Rows near named flat spaces through zero:
cp-zz: 27 16 21 1 7 16 15 11 -23 -9 -19 20 -11 -12 -3 -13 2 -27 -32 -5 16 0 8 5
 -10 -35 -19 20 -29 -23
sl-mf: 23 -19 -28 -27 -18 -4 26 5 -25 19 -37 -7 0 -10 -23 8 -16 6 7 -28 3 1 12
 -3 14 -20 14 13 -7 -10
ld-ht: -13 24 24 -14 14 25 -7 13 -5 -8 12 27 -17 25 26 0 5 -26 -19 11 -23 14 15
 -30 -54 -14 -17 51 -36 -2
gz-rt: -14 -14 -28 18 23 -2 -23 -21 -18 -17 -48 -11 -10 5 -17 5 -2 -33 -14 1 13
 -23 -18 14 31 8 26 5 24 2
sl-mf: -14 12 -10 -27 -44 18 -7 -9 -11 15 -35 -11 6 3 -9 9 -10 -28 -1 -8 -19 -5
 6 5 -6 -22 16 13 7 -27
gz-rt: -15 2 15 46 -61 -1 -25 -1 15 -7 40 -11 40 13 20 -15 7 24 19 -16 -15 -19
 -17 23 23 41 -12 -40 30 0
qg-cg: 5 -4 -38 -24 2 -52 34 -15 5 25 -62 11 -21 0 -61 18 -12 -17 23 -17 10 10
 8 24 34 13 36 -21 -3 -13
sl-mf: -37 29 16 9 -14 22 -41 -19 16 0 -9 -17 6 10 20 6 3 -43 -10 28 -24 -11 -5
 3 -13 6 8 6 27 -7
sl-mf: 21 16 23 9 -31 19 -2 -6 9 26 -10 -38 27 -42 15 0 -5 -13 -8 16 -4 -9 11 7
 13 -22 -11 -17 28 -16
gz-rt: 15 4 7 19 28 -13 1 -10 11 13 -23 -19 -3 -20 2 6 -4 -19 -5 17 3 -2 9 -2
 17 13 4 -2 17 15
qg-cg: 28 -44 -33 -27 2 19 5 -10 -25 8 -23 -59 15 -54 -15 3 -17 39 -1 -3 35 -18
 -14 6 35 -42 23 -18 43 6
dc-qz: 4 4 15 -11 -16 11 -8 -3 3 18 -5 -33 8 -5 17 1 -16 9 6 -1 -21 0 9 -15 -12
 8 10 18 22 23
sl-mf: -28 -16 -22 -8 41 -7 -14 -5 10 -9 14 3 -16 21 6 14 4 9 10 15 -7 6 -6 -23
 -12 19 14 13 1 26
dc-qz: -5 1 11 10 -13 31 -28 -9 8 3 14 -41 25 -26 28 0 1 2 -8 25 -4 -16 -7 -2 4
 -14 -4 -12 38 1
cp-zz: 33 -15 -37 3 -18 13 23 4 -33 25 -61 -7 17 -36 -11 20 -3 -44 -17 -9 5 -16
 24 -5 37 -52 -7 11 -9 -50
qg-cg: -11 -24 -32 27 21 -1 -10 7 -25 -19 -11 23 -5 30 7 8 7 -19 -7 -15 -8 -12
 0 -20 10 14 -1 32 -17 2
qg-cg: 36 12 23 -7 -44 -14 41 20 27 50 28 -6 27 -28 13 6 -5 29 28 -6 -22 23 37
 -14 -4 -1 -28 -20 -12 -8
cp-zz: 14 -7 18 -1 8 46 -17 6 -34 -28 6 -15 2 -14 19 -21 -2 8 -34 -1 20 -16 -15
 -3 -15 -37 -10 24 5 3
cp-zz: 0 -10 16 15 -7 46 -29 6 -27 -41 33 -9 14 -6 23 -26 8 21 -28 -1 22 -23
 -29 9 -7 -27 -17 1 10 -3
dc-qz: 23 -11 4 8 -15 3 7 8 -32 -13 -15 1 1 4 -9 -19 -11 13 -8 -36 11 -11 -6 11
 10 2 2 13 -3 6
ld-ht: -20 0 3 -56 -20 69 -19 14 -40 -29 20 8 -6 16 18 -11 -1 10 -27 -6 -3 0
 -11 -19 -62 -67 -5 51 -25 -20
sl-mf: 30 5 10 -4 -7 -2 24 8 -8 9 -12 5 1 -20 -10 -6 -3 -1 -7 -9 12 4 11 7 5
 -19 -11 -3 -14 -14
dc-qz: 28 12 30 5 9 2 10 9 -17 -1 -17 2 -12 2 5 -15 -12 -7 -15 -16 -2 3 11 -7
 -13 6 -4 34 -13 19
ld-ht: 7 -1 3 0 -1 6 1 8 -38 -20 -28 21 -17 28 -8 -15 -10 -14 -16 -35 -1 -5 -1
 -1 -10 3 6 43 -22 5
gz-rt: -15 -7 -22 -25 46 -8 -6 -15 -23 -25 -46 12 -43 21 -36 -1 -8 -20 -15 -5
 22 -1 -18 10 -4 -2 36 25 -5 12
ld-ht: -2 -21 -30 9 -35 -6 7 5 -15 -10 4 16 17 7 -18 -3 7 14 10 -28 11 -12 -13
 21 29 -4 -3 -26 -5 -28
sl-mf: -11 37 7 0 -61 21 -22 -22 -33 10 -100 -13 1 14 -18 -1 -21 -90 -26 -23
 -25 -26 6 27 11 -9 28 37 18 -37
dc-qz: -7 14 15 -29 10 -2 -2 -4 23 33 -4 -27 -9 3 19 17 -17 0 16 17 -37 20 24
 -36 -33 18 16 32 11 35
gz-rt: 19 -4 9 48 2 15 -1 17 2 4 27 4 27 -16 42 4 17 -13 -13 14 -10 -8 18 -24 8
 -8 -43 3 -11 -13
sl-mf: 12 -9 -21 -31 6 3 16 -2 -6 26 -32 -18 -4 -20 -9 19 -11 -9 2 5 -4 6 18
 -17 0 -26 13 16 1 -5
gz-rt: 21 3 12 2 17 15 -12 -13 -54 -29 -74 -12 -26 1 -25 -26 -22 -34 -42 -27 28
 -24 -19 25 11 -9 28 40 13 12
qg-cg: 31 -12 12 -17 21 7 21 14 -8 -2 22 -5 -4 -23 4 -11 -4 39 -5 -1 20 10 3
 -11 -12 -22 -12 4 -11 15
ld-ht: 9 23 17 43 34 -48 24 6 54 29 22 28 -2 -3 14 19 18 -23 17 32 -19 24 33
 -16 7 42 -30 -22 -22 5
ld-ht: -62 -3 -39 -49 -64 6 -31 -30 -11 -20 -25 -7 -1 32 -51 -2 -8 6 18 -23 6
 -16 -46 54 10 -6 54 -33 33 -29
qg-cg: 6 -15 -29 -14 23 -31 27 0 -7 -11 -13 32 -22 4 -45 0 4 9 6 -14 32 8 -10
 21 18 -5 10 -22 -23 -12
qg-cg: 23 7 12 -4 -25 -13 28 13 17 32 14 -1 15 -14 6 5 -3 15 18 -6 -15 15 25 -9
 -1 2 -16 -11 -10 -5
sl-mf: 45 12 20 8 37 4 16 -6 11 35 -35 -38 1 -61 12 12 -8 -30 -21 37 9 2 28 -15
 13 -26 -9 5 16 5
cp-zz: 26 70 75 41 -19 -22 30 19 37 19 20 52 1 0 15 -14 17 -46 -11 11 -18 24 36
 12 -20 16 -55 -12 -48 -30
gz-rt: -6 -1 -16 -10 21 -22 2 -19 20 19 -26 -20 -9 -13 -17 17 -6 -10 12 19 1 4
 3 3 17 12 24 -15 23 11
ld-ht: -15 -2 -3 12 -35 33 -29 2 -44 -27 -24 5 5 33 10 -13 -6 -26 -21 -32 -14
 -25 -12 2 -6 -3 5 42 -1 -10
dc-qz: 16 -10 -9 35 3 -10 10 14 -30 -13 -21 32 -4 24 -1 -6 2 -21 -11 -33 -3 -9
 8 -5 14 16 -12 29 -29 -4
gz-rt: 11 3 -6 -57 10 7 31 12 1 21 2 11 -15 -13 -8 13 -4 9 3 8 -1 27 22 -23 -34
 -44 -3 19 -33 -13
qg-cg: 6 -16 17 13 -16 44 -12 19 -3 -36 92 1 33 -27 31 -25 26 61 -13 13 34 -11
 -29 11 -8 -45 -46 -43 -1 -20
ld-ht: 22 -11 1 39 -3 2 2 11 -21 -6 -9 4 12 1 14 -7 0 -9 -11 -19 -2 -14 7 -7 19
 10 -15 16 -6 2
dc-qz: 14 33 57 32 -18 42 -28 -5 10 7 7 -41 27 -37 46 -13 1 -27 -30 32 -9 -17 5
 1 -7 -16 -25 0 34 -3
dc-qz: 22 15 25 -35 -4 -20 27 8 -7 21 -25 1 -25 17 -13 -8 -29 13 12 -32 -19 24
 21 -13 -29 23 19 42 -16 35
gz-rt: -8 -13 -20 22 -11 10 -12 -1 -3 0 2 -5 20 -4 12 10 10 -12 -1 5 -5 -14 0
 -4 19 -6 -9 -8 8 -18
cp-zz: -35 -31 -30 -76 -45 40 -15 4 -4 3 49 -31 18 6 10 9 -9 74 30 -7 -15 7 -15
 -22 -38 -35 20 2 17 5
cp-zz: -50 -8 -18 -25 35 -56 -10 -19 42 -5 23 5 -32 49 -26 9 -7 43 50 2 -11 23
 -20 2 -10 78 48 -19 17 60
qg-cg: -2 29 18 -32 -16 -6 -6 -29 20 38 -56 -51 -7 -21 -17 9 -28 -25 7 15 -14 3
 8 14 1 8 41 -1 46 14
dc-qz: 37 -13 11 9 18 4 14 13 -45 -30 -16 14 -16 1 -13 -29 -9 13 -25 -36 32 -9
 -11 11 5 -8 -4 24 -18 13
ld-ht: -1 15 11 88 -10 -15 -9 11 18 9 11 27 26 19 42 11 22 -52 -2 6 -38 -10 27
 -18 22 45 -42 4 -15 -14
cp-zz: 3 25 34 19 24 -16 4 3 6 -23 10 36 -23 17 -8 -21 9 -12 -14 1 14 8 -8 19
 -12 19 -13 -3 -24 5
cp-zz: -1 2 2 22 38 -27 -2 -9 4 -13 -18 12 -21 12 -15 -4 1 -15 -4 1 12 -1 -8 11
 15 32 11 -2 1 20
-10 -1 -6 -15 30 -3 3 1 8 -2 9 12 -16 6 0 9 5 0 1 15 0 13 3 -14 -17 -4 1
 9 -14 6
sl-mf
17 -25 -10 16 54 -31 21 14 -7 -23 20 31 -22 15 -11 -9 6 32 4 -15 24 10
 -6 -7 6 26 -6 3 -27 30
sl-mf
44 39 45 55 4 -1 19 12 -6 3 -25 29 2 -21 10 -14 12 -64 -39 5 8 -5 24 13
 13 -12 -44 5 -30 -34
cp-zz
-32 -36 -41 -6 -2 -8 -18 -3 -6 -12 15 -5 3 33 -2 9 -3 35 26 -17 -11 -6
 -17 -12 6 29 24 4 14 24
sl-mf
-38 -26 -22 -24 4 -4 -26 -13 17 -5 32 -31 1 20 5 7 -8 53 33 4 -12 1 -22
 -11 -8 33 34 -9 37 45
cp-zz
18 -9 -8 44 6 -33 16 0 35 24 19 -8 25 -30 6 13 13 9 20 18 4 0 12 3 44 24
 -20 -52 14 -2
ld-ht
-15 -22 -35 22 -53 -2 -14 -9 -15 -10 -10 -7 29 7 -18 -2 3 6 12 -27 6 -28
 -23 33 47 7 10 -37 25 -27
ld-ht
27 10 31 19 -1 13 -9 -5 -37 -21 -43 -13 -9 -2 -7 -30 -17 -18 -32 -26 17
 -20 -12 22 9 4 9 25 13 15
gz-rt
-43 -22 -62 -35 27 -15 3 -8 24 11 11 17 -10 11 -15 41 16 -1 26 29 -7 16
 2 -20 -3 -13 14 -15 -12 -18
gz-rt
-10 27 5 18 -67 -17 8 -1 18 15 -1 24 23 8 -14 1 10 -24 15 -12 -15 -2 5
 34 19 9 -14 -41 -7 -49
dc-qz
-30 -8 6 -18 43 -3 -19 -4 -14 -66 33 33 -40 41 -24 -32 6 40 -9 -11 40 3
 -51 27 -25 15 18 -3 -11 30
cp-zz
-18 18 32 -22 17 -30 -2 -5 7 -32 16 26 -41 47 -29 -31 -10 34 11 -23 12
 18 -28 27 -30 49 26 1 -9 44
gz-rt
-13 21 31 -10 6 17 -17 -8 10 -21 23 -2 -8 -4 2 -18 5 6 -14 20 16 1 -21
 20 -22 -11 -2 -15 9 1
qg-cg
15 27 32 6 -36 -2 9 3 1 8 -9 5 6 -3 -5 -15 -5 -10 -4 -14 -4 1 6 20 -1 3
 -9 -7 -4 -13
dc-qz
-8 -2 -6 -18 -14 -5 12 11 -6 -13 22 32 -6 21 -13 -7 6 20 8 -19 4 10 -6 7
 -14 -5 -5 -4 -28 -13
sl-mf
12 21 37 42 -34 32 -23 -2 -1 0 3 -24 32 -25 32 -14 5 -25 -24 12 -5 -23 0
 12 11 -11 -25 -10 25 -17
dc-qz
24 -5 13 61 6 25 -11 13 -22 -14 2 2 21 -11 37 -9 12 -28 -32 1 1 -23 7
 -13 16 -8 -37 19 -6 -9
gz-rt
29 -9 9 22 22 36 -12 2 -41 -22 -27 -17 1 -25 13 -15 -2 -22 -44 0 25 -25
 -7 0 11 -34 -10 27 7 -2
cp-zz
25 5 6 -4 -1 3 17 3 12 34 -9 -22 12 -36 11 13 -4 -7 1 17 -7 6 25 -15 4
 -20 -11 -2 5 -7
gz-rt
-5 -18 -20 -16 12 6 -5 -4 -16 -11 -10 -6 -8 2 -11 0 -5 10 -2 -6 12 -5
 -12 0 3 -10 16 8 5 6
cp-zz
6 -41 -28 13 3 -23 10 11 -17 -19 21 11 2 21 -12 -10 -2 53 21 -39 13 -5
 -16 2 22 31 6 -9 -4 25
sl-mf
25 14 30 -9 7 3 14 8 -8 2 -6 1 -11 -8 1 -14 -9 3 -12 -7 5 8 8 -2 -17 -6
 -6 18 -11 11
gz-rt
25 11 30 -24 -76 39 13 22 -28 4 17 -3 25 -9 11 -24 -10 26 -7 -36 -7 -1 6
 6 -24 -41 -22 12 -14 -26
gz-rt
21 18 28 58 -13 6 -25 -19 -11 6 -59 -41 16 -20 12 -10 -13 -54 -26 0 -4
 -33 1 20 40 23 7 6 47 7
sl-mf
-1 -21 -19 24 -39 22 -13 7 -22 -12 10 -4 31 -1 12 -3 8 5 -4 -18 0 -24
 -10 5 23 -14 -14 -9 7 -25
ld-ht
-43 -8 -33 -19 -52 16 -15 -6 28 4 51 -1 35 -9 0 17 23 23 24 23 -1 -3 -18
 17 7 -32 -9 -64 14 -51
ld-ht
2 -1 -24 23 -71 -30 28 12 26 35 21 23 42 -2 -6 18 15 4 38 -17 -23 4 22
 11 35 11 -26 -53 -14 -50
qg-cg
-12 -47 -51 -28 -7 5 -6 -6 6 26 10 -51 22 -16 10 29 -11 47 34 5 -15 -3 2
 -31 14 -2 25 -6 38 22
sl-mf
44 -1 -9 -18 -5 -6 36 3 -31 24 -67 -4 -9 -24 -28 3 -19 -26 -12 -24 10 0
 23 3 17 -29 9 23 -14 -17
sl-mf

Rows near named flat spaces through zero:
rz-hz: -8 33 56 -56 17 -4 -65 19 36 -17 14 -71 -30 -33 22 1 -5 37 50 45 -6 38
 15 -31 21 8 59 13 -3 -60
qm-bh: 8 52 4 2 -24 39 -11 -24 29 -24 28 -31 -34 -12 -2 -18 -2 -31 4 19 -26 49
 19 0 34 7 -9 -34 18 -17
rz-hz: -13 -6 -4 -4 5 -9 8 12 -6 -6 -6 4 5 8 6 -9 -10 3 16 6 5 -12 2 16 9 3 -10
 5 -1 4
fg-zr: 20 -19 20 -6 15 0 -43 0 -2 -4 -14 -7 -6 -31 6 32 24 -5 7 27 -15 4 0 -30
 -18 -2 35 5 -20 -40
dq-cl: 41 15 -8 -28 16 24 6 26 -45 8 57 8 33 -23 9 -24 -38 33 3 -11 40 21 -38
 29 -2 -17 -11 3 -37 31
qm-bh: -39 -43 -18 -3 -16 4 8 -17 -16 19 -40 9 3 -27 -21 5 -6 -48 -32 18 -36 12
 22 8 -23 14 -24 -2 7 -32
fg-zr: 32 -50 -20 25 38 -6 17 -11 -49 -13 -32 56 8 7 27 31 35 -12 4 41 -7 -43
 -25 1 -17 2 -4 8 -21 2
fg-zr: -2 -2 -2 3 8 16 14 -43 -7 5 -13 -13 -20 9 3 -2 14 0 -31 -4 -8 20 -12 -6
 -27 11 -2 9 10 2
dq-cl: 3 -24 -15 27 -6 -15 48 1 -15 7 -17 58 12 -16 -6 10 15 14 -11 -9 19 -24
 -10 -6 3 -6 3 5 -4 15
qm-bh: -35 -15 -11 -4 -25 14 3 -3 -7 11 -12 -20 12 -26 -32 -28 -30 -20 -20 -43
 4 31 13 33 -25 2 -31 0 -12 -3
dq-cl: -24 14 -5 -9 -21 7 19 -7 12 4 3 -2 -11 -12 -7 -14 -13 -12 -7 16 -14 21
 18 3 22 9 -11 -11 23 -11
fg-zr: 11 3 16 3 14 13 -19 -33 6 -8 -12 -28 -25 0 6 9 24 4 -10 -1 -8 19 -8 -19
 -25 7 19 8 -2 -14
qm-bh: -18 8 20 -2 -25 -5 -14 5 33 -3 -9 -15 -13 -42 -18 3 5 4 7 -7 -1 23 24
 -22 11 -1 27 -4 2 -33
fg-zr: 31 -3 9 14 19 5 -13 -2 -7 -29 -5 10 -11 -17 18 15 26 6 27 21 4 -5 -10 -9
 6 -3 20 -1 -22 -13
qm-bh: -11 -36 10 -28 -9 -16 -35 23 -6 39 -12 4 24 -42 -20 30 -7 -11 -22 14 -18
 1 14 -27 -25 -7 23 7 -9 -40
qm-bh: 39 71 16 23 31 19 2 -28 26 -50 36 -45 -40 78 36 -28 19 42 35 -31 31 1
 -31 11 18 2 2 1 8 55
rz-hz: 25 11 -5 -15 -3 2 1 19 -11 22 36 20 21 -6 1 8 -12 8 -12 11 5 -3 -10 -10
 10 -13 5 -8 1 12
dq-cl: -30 -12 11 -8 -4 -1 -45 -7 20 -7 -28 -44 -13 5 -9 3 0 -37 6 6 -34 9 28 2
 -16 12 -5 -2 5 -35
rz-hz: 12 -28 2 -37 22 2 -18 7 -41 43 11 -11 31 -10 -3 7 -20 21 -35 -15 13 9
 -29 -1 -55 -8 6 26 -24 5
dq-cl: -30 -27 16 1 5 -34 20 16 7 -17 -43 23 -11 -39 9 9 16 31 38 26 13 -16 12
 -14 21 8 34 20 -6 -34
qm-bh: 35 0 -23 5 -24 0 6 50 -22 29 48 50 59 -19 -25 1 -30 -2 -15 -37 28 -18
 -11 13 8 -34 -17 -19 -25 38
rz-hz: -6 -2 -25 -22 -7 -2 30 14 -23 35 25 29 26 13 -1 -6 -31 -9 -26 21 -8 -9
 -4 12 12 -1 -27 -6 20 20
dq-cl: -8 48 -2 -4 -16 4 106 -23 10 4 26 45 -32 -28 17 -25 1 67 -9 30 31 30 -13
 -21 62 10 21 3 43 18
rz-hz: -20 4 -8 -4 -23 0 35 -12 4 31 3 9 2 -7 -19 -9 -11 10 -39 -22 6 15 2 -7
 -6 1 -4 3 21 12
dq-cl: 25 21 31 12 -2 -23 5 7 34 2 7 17 -14 -17 5 28 36 57 8 -8 27 -11 -8 -58
 18 -13 65 10 6 -2
qm-bh: -10 -9 7 -15 22 2 -16 -17 -7 1 -13 -32 -9 22 10 -2 1 3 -5 2 -8 5 -7 4
 -28 11 -1 17 1 -4
rz-hz: -26 -8 21 -15 17 1 -21 -25 8 -11 -30 -49 -27 1 8 -5 8 7 6 4 -9 21 4 -3
 -26 18 13 21 0 -28
fg-zr: 0 31 -1 9 9 -15 9 5 20 -3 20 -17 1 79 10 -16 -5 25 8 -40 22 -32 -11 13 7
 -3 -13 6 20 55
dq-cl: -54 -17 -37 25 -58 4 57 -26 11 22 -32 39 -5 -18 -39 -7 -6 -62 -48 5 -39
 11 41 7 16 14 -43 -27 43 -11
fg-zr: 17 32 24 15 15 -34 -58 62 42 -46 22 -28 12 61 17 -3 -1 19 87 -31 28 -59
 8 15 38 -18 10 -5 -18 26
dq-cl: -22 1 -1 -16 13 10 3 -15 -7 -13 -10 -27 -16 10 14 -20 -11 -5 10 19 -10
 16 2 21 -1 18 -16 7 6 -9
fg-zr: -28 -7 -1 14 -25 -1 -3 -16 21 8 -22 -15 -7 -1 -27 -2 3 -22 -22 -33 -12
 10 21 -3 -17 3 -8 -4 11 -7
rz-hz: -33 7 -14 28 -19 -19 51 8 18 -23 -16 27 -7 14 -2 -23 -3 6 27 -11 16 -23
 16 22 43 6 -20 -5 18 19
dq-cl: -11 22 -6 -6 -13 16 26 -22 6 6 12 -6 -15 0 -2 -17 -9 -1 -18 6 -7 27 3 2
 12 9 -11 -7 23 4
fg-zr: 1 -32 13 28 10 -37 -51 4 24 7 -39 -10 7 52 -10 44 38 -18 -6 -32 -16 -57
 9 -29 -40 -7 18 11 0 0
qm-bh: -6 -30 -1 -30 21 -9 -11 4 -25 18 -14 8 6 -6 16 21 -1 -10 -5 59 -27 -9 0
 -11 -10 10 7 11 4 -29
rz-hz: -12 8 -1 -10 12 24 -9 -58 6 -2 -16 -36 -42 31 16 6 18 -39 -26 51 -56 25
 8 -13 -13 28 -10 -5 38 -25
qm-bh: 8 -14 -27 17 -21 7 18 0 -14 13 2 44 16 -11 -13 12 0 -41 -23 16 -21 -9 9
 2 9 -5 -23 -23 7 2
rz-hz: -32 -19 14 -26 14 -23 27 8 -14 23 -14 -13 12 -10 -3 -20 -19 70 -7 -45 49
 5 -21 6 -33 1 17 46 -13 15
fg-zr: -14 18 1 -8 -27 -38 -3 43 33 42 29 8 33 41 -22 6 -21 16 -14 -40 13 -38
 13 -16 15 -18 4 -3 28 34
18 -20 15 -17 4 -3 -37 21 -8 2 -3 10 9 -54 2 29 8 -6 13 40 -13 5 6 -25 0
 -7 32 -2 -23 -46
fg-zr
37 -2 0 -9 -2 3 -33 43 -17 13 37 12 42 -23 -11 8 -20 4 4 -22 20 -6 -12 4
 -6 -27 4 -8 -37 10
dq-cl
49 5 3 8 -11 12 -49 15 -1 26 36 -5 33 -2 -26 21 -1 -11 -31 -53 8 0 -13
 -15 -35 -30 7 -13 -27 19
dq-cl
6 8 -14 -23 2 25 47 -21 -33 17 20 20 -4 -31 10 -15 -15 15 -28 33 3 37
 -19 3 6 8 -7 2 8 2
fg-zr
8 29 7 -23 17 6 17 -22 3 9 21 -8 -24 25 28 2 6 21 -10 46 -13 11 -12 -22
 17 12 14 4 34 2
rz-hz
-23 24 -17 3 -51 -11 47 24 22 32 29 32 22 -6 -32 -19 -31 7 -23 -35 17 -1
 17 3 36 -12 -16 -17 28 30
fg-zr
-7 -3 -5 6 2 6 15 -27 -2 7 -10 -6 -10 16 -2 -3 7 -2 -24 -11 -5 6 -6 -1
 -19 7 -8 6 11 9
fg-zr
-3 2 -6 4 -11 -19 7 29 10 -3 5 30 10 2 3 7 -3 -8 22 24 -5 -27 15 -2 38
 -4 -1 -13 10 -2
dq-cl
43 39 3 -4 -4 27 -21 -21 15 4 38 -1 -21 7 13 24 18 -29 -18 55 -42 18 2
 -37 24 0 13 -31 27 -14
rz-hz
56 19 9 -13 12 10 -55 8 0 25 46 -13 16 28 4 32 6 -9 -23 4 -15 -8 -16 -31
 -17 -18 17 -12 -1 11
qm-bh
-1 9 -9 -6 -3 24 -7 -21 -6 7 10 -25 -3 14 -7 -14 -13 -22 -24 -11 -13 23
 -2 15 -19 5 -25 -7 5 8
dq-cl
13 -11 -2 12 31 -17 17 -12 -8 -11 -18 24 -13 38 31 21 31 11 11 36 -7 -39
 -14 -15 6 8 11 11 13 8
qm-bh
29 -3 -10 27 -59 10 -16 10 15 51 25 31 37 -44 -63 28 1 -32 -69 -67 -1 12
 11 -34 -25 -35 6 -30 -8 8
dq-cl
-21 24 16 0 -18 -10 -33 19 41 -10 7 -42 -2 20 -15 -15 -13 -2 22 -40 5 0
 23 8 10 -4 -1 -6 4 3
fg-zr
-2 -4 9 -3 -9 -5 -11 9 8 5 -3 -1 3 -24 -10 7 1 4 1 -6 3 6 7 -12 -1 -5 15
 1 -7 -15
dq-cl
62 37 -4 -19 48 16 -49 25 -23 -17 66 -29 21 85 41 -8 -20 0 32 10 6 -29
 -36 32 4 -12 -25 -9 -15 51
dq-cl
-8 -21 -22 -10 -15 6 -26 24 -16 11 3 8 29 -8 -15 2 -27 -60 -3 19 -31 -6
 21 25 1 -3 -37 -22 -7 -14
rz-hz
-24 22 7 -19 -12 14 3 -27 17 21 8 -43 -16 10 -12 -19 -14 7 -33 -23 -5 37
 4 -4 -17 9 -4 6 23 3
fg-zr
8 -2 -13 -8 30 -2 30 1 -27 -15 3 27 -4 21 37 -4 0 8 23 57 -3 -20 -15 14
 26 11 -12 4 8 9
qm-bh
53 6 -8 14 24 6 -14 11 -18 -19 23 26 9 23 25 18 15 -11 21 30 -4 -30 -19
 1 15 -10 -3 -15 -14 16
rz-hz
